(in the rows, 128 means zero)
Here are made-up things, facts about them, and rows of numbers that follow some of those facts. Name the thing behind each unnamed row.

How the things are related:
[batas,braske,brega,datuk,dazol,demu,fafar,feroklum,flani,flastam,flinol,flutem,gafur,graklok,grakul,greku,klatrus,klodron,kuzedo,lidan,lofom,nabra,raklu,reni,sobram,stula,trabruk,tratrun,travom,vagal] gogon c
[baval,bradris,bragrofli,brave,bridul,brobu,daska,dedol,dedre,dibrem,dogragir,drelu,dreve,driko,drotus,dugok,durol,fledi,fliplak,flutigruk,fuful,gakli,gefi,giskun,gotrum,gresker,grumen,kabresol,klastem,klegra,kozes,labol,laso,ledrikin,leplon,miklil,moplik,mubresul,muzon,nemison,nitra,nubral,pegil,pleteflol,plili,posiza,pupe,ridror,rokla,skeme,skitran,sobres,stustel,sugruror,susos,suvel,taflel,teketrom,tosol,tridrin,triflik,trobran,troflis,truklo,veskon,vobra,vozos,vumol,vuplepem,zilel,zolik,zusir] gogon a
[bidril,degeva,dezin,digo,drigo,drirul,drokis,duflu,flodar,furagal,gebel,gefu,granel,grobral,lobrel,lutakli,moge,plali,ruplis,skaber,skigobris,telonun,toflani,trufam,trustos,vazek,zosa,zuron] gogon d
[bitros,brotak,brotroga,dedrok,dostigrun,drobik,flaflim,fledruklok,flemorel,flerir,floflekor,flogras,flotras,flusko,gaflek,gramu,grepa,gruba,klegres,klibrotrum,klogrek,klukal,lamipo,lelen,lesol,lostosku,mekos,meplal,mokufor,mozur,munas,netuk,pagok,pedran,plapla,pofu,raplotrul,ratru,simiklan,skepleta,stiben,stifleme,stodros,tagas,tatron,trefa,tromek,tugas,viskadrin,vuto,zoler] gogon b
[batas,durol,fafar,fledi,fuful,gotrum,lamipo] draskes feklebu
[bradris,taflel] draskes skigobris
[brega,furagal,tosol] draskes feligik
[bridul,sugruror] draskes stebos
[brotak,dibrem,digo,pagok,sobram] draskes loke
[dazol] draskes vagal
[dedre,skitran] draskes suvel
[dedrok,gebel] draskes skidram
[degeva] draskes nedi
[dogragir] draskes flusko
[dostigrun] draskes flise
[drelu,reni] draskes triflik
[dreve] draskes drirul
[drokis] draskes flutem
[drotus,klegres] draskes posiza
[flastam,mokufor] draskes storus
[flerir,gresker] draskes raplotrul
[flinol,flogras,vuplepem] draskes fugraklek
[fliplak] draskes stasku
[flodar,floflekor,lelen,stifleme,susos] draskes grumen
[flotras,kabresol,leplon,rokla,vuto] draskes sovem
[flutigruk] draskes durol
[gaflek,tatron] draskes bronu
[gafur] draskes legirol
[gefi,pofu] draskes stufen
[gefu] draskes flilatrok
[giskun] draskes gebel
[graklok] draskes lesol
[grakul] draskes flitrimir
[gramu] draskes trevir
[granel] draskes bradris
[greku,zosa] draskes bridul
[grepa,gruba,toflani] draskes nilek
[klastem,kozes,ridror] draskes klagak
[klibrotrum] draskes dugok
[klodron,lobrel,veskon] draskes tukavi
[kuzedo] draskes lostosku
[labol] draskes munas
[lidan,zuron] draskes brema
[lofom,vagal] draskes sovos
[mekos] draskes vazek
[mozur,tagas] draskes lamipo
[mubresul] draskes druskik
[munas,vobra] draskes gresker
[muzon] draskes sodrun
[pedran] draskes datuk
[plali] draskes meplal
[plapla,skaber] draskes vobra
[raplotrul] draskes tosol
[ratru] draskes klogrek
[skepleta] draskes raklu
[stula] draskes potik
[telonun] draskes kudir
[trabruk] draskes skepleta
[trefa] draskes skedroplak
[trustos] draskes flubre
[vazek] draskes nitra
[batas,baval,bridul,dedol,flastam,fledruklok,flusko,flutigruk,grakul,kozes,lofom,muzon,nabra,nitra,reni,rokla,skigobris,stodros,teketrom,tromek] grogi f
[bitros,bradris,degeva,demu,drirul,flaflim,flodar,furagal,gruba,labol,moge,mubresul,plili,raplotrul,skepleta,triflik,trobran,zosa] grogi e
[bragrofli,datuk,drigo,duflu,flerir,flotras,ledrikin,lostosku,lutakli,pegil,skaber,telonun,tosol,tugas,viskadrin,zoler] grogi l
[brave,daska,dezin,drotus,gafur,grepa,kuzedo,mekos,pedran,ridror,skitran,stifleme,vagal,vazek,zolik] grogi j
[brotak,dedrok,dogragir,dreve,drobik,flinol,fliplak,gakli,greku,kabresol,klegra,klibrotrum,meplal,raklu,sobram,susos,toflani,trabruk,tratrun,trufam,vobra] grogi h
[brotroga,fuful,gebel,gotrum,klastem,lidan,moplik,pagok,sugruror,tridrin,troflis,trustos,vumol] grogi m
[dazol,dibrem,drelu,durol,fledi,giskun,graklok,laso,leplon,miklil,mokufor,simiklan,tatron,trefa,veskon,vozos] grogi g
[dedre,feroklum,floflekor,flogras,gresker,klegres,lamipo,lelen,lobrel,netuk,ratru,stiben,stula,stustel,suvel,taflel,vuplepem] grogi i
[digo,fafar,flani,flemorel,gefi,gramu,mozur,nubral,sobres,vuto] grogi k
mazis (each to the one after it):
batas nedi brobu netuk bitros gefu plali
bradris feligik puduk
brave toflani lostosku
dazol driko trabruk triflik drigo taflel mekos flemorel
dedol drirul sobram miklil
demu digo dreve tridrin skeme
dogragir lamipo tugas
drotus nabra skepleta drokis brotroga feroklum
dugok flise kligor kudir kloske sinas
fledi meplal
fledruklok lidan trufam lelen zosa trefa klukal ledrikin gafur flutem
flinol pofu brema stodros legirol dibrem vuplepem zuron flerir
fliplak posiza furagal potik klagak guzestok
gebel dedrok zolik
gotrum datuk reni
grakul grumen
gramu pleteflol kozes simiklan tukavi lutakli
gruba vobra flutigruk plapla truklo tatron trustos zoler grobral
klodron flogras raplotrul brotak klastem flastam bragrofli
klogrek dezin baval
klomer feklebu nilek fopege bronu
labol vagal
loke sovos gresker lofom granel flodar dezi skidram luru fuful graklok stasku
moge mokufor klegres raklu rokla nubral
moplik drobik tosol teketrom
mozur ratru flusko duflu gakli plili
munas bidril grepa
muzon klegra mubresul
nemison brega stula vuto telonun dostigrun pagok veskon zusir kuzedo susos
pegil vumol suvel laso
pupe lesol giskun flani pedran lobrel troflis travom klatrus braske
ridror dedre bridul trobran sobres skaber
ruplis klibrotrum flaflim drelu
skigobris stiben leplon tagas
skitran gaflek viskadrin greku
sovem vazek degeva tasta trevir
stebos dranir durol skodrim
stifleme tratrun floflekor tromek flotras
stustel kabresol
sugruror nitra daska
vozos zilel gefi
[batas,bitros,brobu,gefu,nedi,netuk,plali] klagrim flitrimir
[baval,dezin,klogrek] klagrim stebos
[bidril,grepa,munas] klagrim sovos
[bradris,feligik,puduk] klagrim stufen
[bragrofli,brotak,flastam,flogras,klastem,klodron,raplotrul] klagrim kudir
[braske,flani,giskun,klatrus,lesol,lobrel,pedran,pupe,travom,troflis] klagrim stasku
[brave,lostosku,toflani] klagrim nedi
[brega,dostigrun,kuzedo,nemison,pagok,stula,susos,telonun,veskon,vuto,zusir] klagrim puduk
[brema,dibrem,flerir,flinol,legirol,pofu,stodros,vuplepem,zuron] klagrim ginim
[bridul,dedre,ridror,skaber,sobres,trobran] klagrim kligor
[bronu,feklebu,fopege,klomer,nilek] klagrim druskik
[brotroga,drokis,drotus,feroklum,nabra,skepleta] klagrim dezi
[daska,nitra,sugruror] klagrim fopege
[datuk,gotrum,reni] klagrim tukavi
[dazol,drigo,driko,flemorel,mekos,taflel,trabruk,triflik] klagrim sovem
[dedol,drirul,miklil,sobram] klagrim brema
[dedrok,gebel,zolik] klagrim dranir
[degeva,sovem,tasta,trevir,vazek] klagrim flubre
[demu,digo,dreve,skeme,tridrin] klagrim tasta
[dezi,flodar,fuful,graklok,granel,gresker,lofom,loke,luru,skidram,sovos,stasku] klagrim flilatrok
[dogragir,lamipo,tugas] klagrim trevir
[dranir,durol,skodrim,stebos] klagrim sodrun
[drelu,flaflim,klibrotrum,ruplis] klagrim kloske
[drobik,moplik,teketrom,tosol] klagrim nilek
[duflu,flusko,gakli,mozur,plili,ratru] klagrim feligik
[dugok,flise,kligor,kloske,kudir,sinas] klagrim skedroplak
[fafar] klagrim klomer
[fledi,meplal] klagrim bronu
[fledruklok,flutem,gafur,klukal,ledrikin,lelen,lidan,trefa,trufam,zosa] klagrim potik
[fliplak,furagal,guzestok,klagak,posiza,potik] klagrim fugraklek
[floflekor,flotras,stifleme,tratrun,tromek] klagrim legirol
[flutigruk,grobral,gruba,plapla,tatron,truklo,trustos,vobra,zoler] klagrim flise
[gaflek,greku,skitran,viskadrin] klagrim luru
[gefi,vozos,zilel] klagrim guzestok
[grakul,grumen] klagrim feklebu
[gramu,kozes,lutakli,pleteflol,simiklan,tukavi] klagrim storus
[kabresol,stustel] klagrim sinas
[klegra,mubresul,muzon] klagrim tidas
[klegres,moge,mokufor,nubral,raklu,rokla] klagrim skodrim
[labol,vagal] klagrim skidram
[laso,pegil,suvel,vumol] klagrim loke
[leplon,skigobris,stiben,tagas] klagrim klagak

Known rows:
stebos: [113 141 148 140 122 116 139 113 171 141 131 184 115 126 109 123 147 129
 123 143 152 114 104 104 109 122 100 135 136 106  83 135 173 118 112  46
 151 117 130 147 179]
brega: [134 124 130 117 100 126 132 112 126 124 126  84 144 127 123 120  90 116
  57 106 133 132 118 135 122 151 174 126 125 138 146 120 106 124 128 111
 133 147 134  77 115]
lelen: [131 125 115 128 131 142 127 132 107 131 119 126 133 126 147 138 123 136
 161 119 116 117 142 140 135 131 138 116 114 140 138 130 128 127 121 147
 114 122 128 130 111]
flutigruk: [134 125 113 125 139 143 137 112 152 133 127  98 139 117 137 133  96 114
 119 134 132 121 119 114 136 117 150 120 109 139 152 123 118 142 131 125
 131 140 119 107 106]
reni: [139 129 116 122 122 130 120 128 128 134 134  98 141 121 140 124  95 122
 104 130 122 139 123 142 125 120 176 132 126 136 141 124 111 122 135 115
 129 146 121 111 118]
labol: [144 127 143 124  98 134 111 137 138 115 123 102 129 131 136 114 110 116
  74 119 134 124 129 139 122 159 145 125 129 122 136 104  78 135 128 145
 132 130 121  76 128]
dedre: [145 128 126 124 123 129 137 118 142 130 126 101 145 121 131 130 105 109
 116 121 139 105 131 138 122 134 157 126 122 132 140 126 109 132 124 120
 136 129 132 109 120]
floflekor: [128 127 122 132 132 147 134 132 103 138 117 123 135 123 149 135 119 131
 153 125 125 128 145 135 133 135 140 118 123 136 139 128 110 124 120 148
 118 123 129 127 122]
tagas: [127 120 112 129 144 147 131 130 125 123 116 117 125 123 157 139 116 131
 161 126 120 115 137 108 144 124 126 113 106 142 143 125 131 136 125 153
 114 134 112 120  99]
trefa: [128 141 104 115 143 154 113 128  92 144 130 123 127 136 156 131 119 142
 151 134 116 142 124 138 151 125 137 120 118 140 130 135 144 134 134 156
 110 132 134 141  95]
pupe: [141 127 138 128 111 127 112 151 143 110 130 114 122 127 137 117 121 126
 108 138 125 128 144 149 111 134 142 136 135 116 126  99  79 141 136 145
 137 120 108 110 128]
muzon: [147 133 127 113 118 138 122 127 144 128 130 106 136 125 142 124  99 114
 108 136 140 111 126 147 121 133 163 129 126 129 127 116 106 139 131 122
 138 127 130 114 116]
baval: [124 134 123 129 131 130 127 116 133 138 128 106 140 124 124 126 114 126
 107 137 123 134 129 136 120 128 152 130 130 132 144 124 104 136 135 123
 132 138 126 121 123]
rokla: [144 135 112 123 128 130 114 130 125 130 133 105 141 129 130 129 111 124
 130 130 116 110 121 141 133 119 144 132 116 136 137 131 127 133 137 137
 127 133 123 124 113]
viskadrin: [116 121 144 133 127 132 127 151 106 114 120 130 123 124 146 131 136 142
 144 126 113 153 149 134 124 140 111 122 137 132 135 109  80 129 125 142
 115 124 112 130 121]
gotrum: [151 120 117 126 131 134 132 129 175 113 123 103 127 122 145 129 102 105
 123 132 144 104 132 119 128 120 155 126 105 128 136 111 121 147 128 140
 139 129 108  97 106]
trabruk: [144 112 126 124 113 112 137 134 136 115 130  95 145 117 128 130 102 116
 103 112 122 117 128 136 120 129 156 130 126 142 140 126 103 115 126 109
 131 136 124 109 119]
digo: [138 113 124 134 135 145 128 137 108 129 119 151 119 129 136 135 156 116
 184 136 148 118 156 138 150 137 161 112 146 116 134 129 127 135 116 192
  99 123 147 125 145]
gefi: [148 134 114 147 140 124 129 120 131 134 128 114 146 124 123 131 123 112
 122 122 127 108 139 140 128 130 166 129 128 122 148 122 118 124 128 139
 125 138 128  98 125]

Rows to name:
No name comes twice in this set of rows, the named rows included.
[117 129 147 122 103 143 118 134 109 115 113 123 118 138 140 115 117 142
  96 120 123 146 144 136 123 168 137 119 124 127 129 105  90 140 122 156
 122 128 131  91 124] | munas
[136 117 134 126 121 121 141 128 133 117 126  96 145 119 121 133 114 113
 114 115 128 103 131 135 119 134 134 125 125 138 145 127  98 127 128 123
 130 129 121 114 125] | dreve
[132 139 111 125 134 150 118 123 120 148 133 106 144 123 144 126 104 121
 118 145 128 128 124 146 131 125 165 128 130 131 148 121 107 135 135 122
 128 139 128 117 123] | leplon
[147 123 113 114 125 133 125 134 175 116 129  97 123 120 156 124  80 110
 103 133 141 122 122 118 128 108 173 127 111 136 130 112 125 139 134 111
 139 141 111  99  95] | batas
[118 124 130 110 127 137 136 127  76 125 124 101 131 143 133 126 123 142
 109  94 117 180 115 115 159 160  78 121 126 148 145 142 113 119 134 153
 116 125 142 110  98] | flerir
[122 125 139 144 129 109 127 134 136 117 128 117 129 128 111 123 131 133
 104 132 109 147 148 140 101 128 129 139 131 118 140 109  85 138 140 137
 135 133 111 126 127] | suvel
[146 114 109 138 149 131 117 157 146 113 132  99 114 131 147 121 132 132
 135 127 117 194 130 104 148 109  72 148 113 123 146 121  92 126 154 199
 133 119  88 113 100] | fuful
[128 141 119 136 132 137 100 136 121 132 135 117 129 129 138 119 121 136
 112 144 112 149 132 143 123 121 145 135 128 122 139 109 100 139 143 155
 126 139 111 124 121] | laso
[120 126 148 115 104 112 151  98 128 116 120  87 150 131  92 124 105 114
  60  99 131 111 122 129 113 161 141 118 123 141 149 127 108 136 125 106
 139 141 147  88 118] | vobra
[143 126 127 114 116 108 131 132 150 112 133 102 136 125 131 125  98 113
  82 121 135 113 130 147 113 125 175 133 125 129 121 116 119 130 129  98
 139 139 132 107 110] | demu
[149 125 113 124 118 127 129 123 143 130 129  98 143 122 138 125  95 113
 100 119 133 121 131 145 121 124 188 133 123 130 138 123 119 122 128 110
 132 138 128 102 117] | lidan
[127 131 124 126 136 130 128 136 100 123 123 129 128 133 134 136 136 140
 148 117 110 116 138 135 136 130 126 120 117 139 132 129 144 132 128 145
 114 131 132 137 102] | bitros
[133 131 138 114 123 116 142 112 147 122 130 108 137 127 113 125 110 114
  91 128 138  98 133 143 109 125 164 127 123 130 126 122 123 146 130  93
 141 133 143 121 112] | dugok
[125 130 126 136 132 150 116 147 102 130 119 133 123 126 160 127 125 141
 152 137 118 151 147 141 132 136 133 122 129 127 138 111  86 127 125 163
 114 125 112 124 127] | grepa

Now the same things, written a new way:
Known rows:
moge: [101  89 153 136 124 104 155 145 160  93 145 138  78  90 156 158 148 114
 163 127 155 178 158 118 122 103 105 147 127 129 109 196  79 101  43 152
 143 139 145 144  97  99 137  58 114 150 164 115]
bridul: [124  85 124 144 126 134 184 130 164  89 131 138 112 119 162 141 177 114
 132 126 149 153 138 124 125 121  75 122 177 125 131 194  83 121  69 133
 153 153 151 141 101  99 126  65  99 141 126  96]
grepa: [112  71 114 153 120 139 139 132 162 106 141 148  88  96 150 136 141 122
 124 125 153 154 156 108 115  83  98 175 122 115 107 165  70 155  71 135
 146 132 146 109  96 141 139  59  59 129 156 137]
kozes: [127  85 133 154 118 141 154 130 166  97 129 129 120 109 153 151 148 131
 140 136 133 171 130 142 126  91  82 147 149 123 101 177  72 118  74 135
 153 150 142 129 103 100 146  63 101 164 152 109]
pedran: [ 96  63 114 155 115 142 139 130 156 104 138 155  99  94 152 140 142 116
 121 122 144 153 135  97 133  75 104 189 127 121 103 168  63 168  75 137
 129 125 148 114  98 159 148  72  53 111 163 136]
flerir: [ 91  70 147 139 136 146 147 131 186 116 105 148 134 133 115 156 153 127
 126 144 120 139 110 101 175  71 111 165 117 121 141 155  96 168  64 126
 123 106 130  97 114 150 124  80  85 142 142 150]
troflis: [102  71  95 169  96 158 140 133 173 107 133 136 128 103 161 126 176 115
 140 123 116 173 113  98 140 111  58 187 149 124 109 154  63 138  67 134
 100 122 125 140  95 149 151  81  71 120 155 121]
fugraklek: [124  74 158 156 129 100 176 162 164  94 115 152  80  93 155 158 132 137
 142 134 126 170 118 134 173 137  84 178 123 143 140 220  68 121  85 102
 141 126 135 136 129 127 154  57 128 145 146 170]
klatrus: [ 75  69 132 149  77 152 134 138 182 127 148 153 113 109 162 139 164 125
 168 131 126 162 126  52 184 106  93 193 152 131 131 184  90 136  46 125
  71 110 130 126  74 170 132 119  78 102 173 143]
flise: [133  77 129 132 120  98 203 134 176  90 126 163  74 110 165 140 152 117
 123 115 156 152 158 105 153 156  86 125 174 138 163 244  76 140  87 113
 168 132 163 142 120 125 111  50 126 139 117 146]
mekos: [109  69 153 134 139 141 139 136 192 105 117 139 110 115 128 162 154 123
 135 143 124 152 128 116 139  83 104 160 100 125 142 156  97 140  69 125
 125 119 131  95 110 130 141  71  85 131 146 135]
nabra: [101  91 136 158  90 117 140 139 151 111 162 152  80  95 177 142 147 127
 163 123 155 166 167  86 145 104  87 179 157 128 108 198  71 122  38 146
 115 132 145 137  67 129 132  90  82 135 177 136]
flubre: [133  69 144 155 124  92 175 156 170 104 126 158  90  87 158 157 128 132
 141 130 125 173 133 128 171 145  79 166 134 139 137 213  68 134  76 105
 144 123 129 136 137 127 137  65 133 146 144 166]
truklo: [115  74 122 135 119 146 178 132 172  96 120 139 125 139 151 139 177 117
 133 124 136 146 126 112 142 119  79 114 177 129 136 191  89 137  74 122
 145 150 143 144 103 110 117  71 101 131 121 102]
telonun: [ 78  79 165 141 117 122 148 133 167 117 126 139 117 142 119 157 130 141
 151 137 133 149 134 112 171  72 109 150 123 119 119 187  89 130  46 124
 139 112 130 136 105 142 131  71 100 182 162 141]
fopege: [130  68 135 143 104 103 167 140 185 105 120 150  94  96 164 158 118 129
 138 134 125 173 135 132 171 126  92 170 139 135 135 224  68 129  93 110
 144 119 143 118 125 134 131  51 135 153 145 165]
brega: [118  94 180 140 101 122 138 150 158 112 152 144  97 123 156 165 122 150
 166 147 152 155 164 115 150  87 101 146 135 128 117 202  89 105  41 127
 143 147 140 131  88 114 127  88 105 172 170 129]
raplotrul: [115  82 138 119 149 129 175 135 168  82 130 156  84  96 156 151 177  99
 131 127 160 151 157 104 114 107 102 130 151 125 143 189  97 142  70 154
 164 141 161 112 102  93 123  55  89 115 127 112]
drirul: [ 96  87 159 130 133 100 164 150 159  85 140 142  81  92 155 156 147  96
 169 120 137 179 150 109 142 115  94 157 127 135 110 196  79 105  38 152
 140 138 141 157 103 106 139  65 109 138 162 113]

Name these rows:
No name comes twice in this set of rows, the named rows included.
[ 82  90 152 117  93 143 170 136 175 114 148 155 116 124 162 159 168 126
 156 151 158 157 153  68 163  93 119 119 188 131 158 213 105 122  62 137
 133 141 155 114  80 121 118  90 110 121 147 114] | flastam
[121  90 132 148 119 139 155 132 166  93 136 130 115 102 160 157 159 120
 142 139 134 177 126 141 111  98  77 148 151 121 109 168  65 105  73 143
 150 140 143 125  97  92 153  55 107 156 150 104] | mubresul
[123  65 154 130 133 132 141 143 167 101 127 139 105 104 142 162 126 126
 135 142 138 149 145 134 143  79 118 159 107 126 109 173  91 150  71 130
 143 143 144 103 118 125 128  71  93 141 154 126] | tagas
[125  71 121 130 107 110 196 128 181 100 129 155  84 110 162 146 139 124
 127 124 153 154 155 114 154 135  95 130 173 135 157 236  77 144 100 115
 160 137 168 126 117 129 115  44 129 135 121 143] | kligor
[111  84  99 180 102 141 152 115 160 114 141 133 111 114 152 129 157 127
 125 115 139 163 135 113 120  90  65 177 152 111  98 164  45 136  64 134
 144 123 139 139  85 136 155  60  64 169 161 125] | giskun
[ 97  70 120 154  98 112 148 132 151 110 156 145  82 103 158 131 143 127
 150 110 148 168 158  97 132 106  94 170 127 126 104 204  72 134  42 132
 126 133 147 153  94 141 133  78  79 141 169 135] | bidril
[122  88 102 175 106 138 146 125 157 102 148 134  95  86 170 137 164 123
 135 124 144 184 141 134 100 104  65 164 149 114  93 169  46 114  71 150
 152 141 154 130  84 102 150  53  77 161 166 110] | labol
[ 89  88 137 160  83 129 139 135 166 123 160 147  89 100 169 147 152 134
 156 138 150 171 156  81 143  91  98 177 156 125 119 194  75 117  49 144
 114 124 147 123  67 132 140  95  81 144 177 137] | lofom
[112 109 171 140 109 110 147 143 153 115 143 144  93 122 149 163 121 147
 163 138 163 154 160 105 155  83  99 149 149 124 120 201  75 108  39 136
 168 139 145 132  80 112 132  79  99 183 173 142] | dazol
[110  86 138 120 143 122 173 128 160  82 143 151  77  98 158 155 169 110
 120 129 171 152 174 117 102  89 110 116 149 123 138 188  92 139  82 155
 181 153 176 104  94  91 120  47  90 135 128 104] | gruba
[128  89 104 182 114 123 159 120 143 102 131 146 106 126 152 125 142 129
 128 102 144 151 140 119 141 106  53 177 153 112  92 180  47 144  52 133
 156 129 136 168  96 134 147  63  62 180 160 134] | pegil

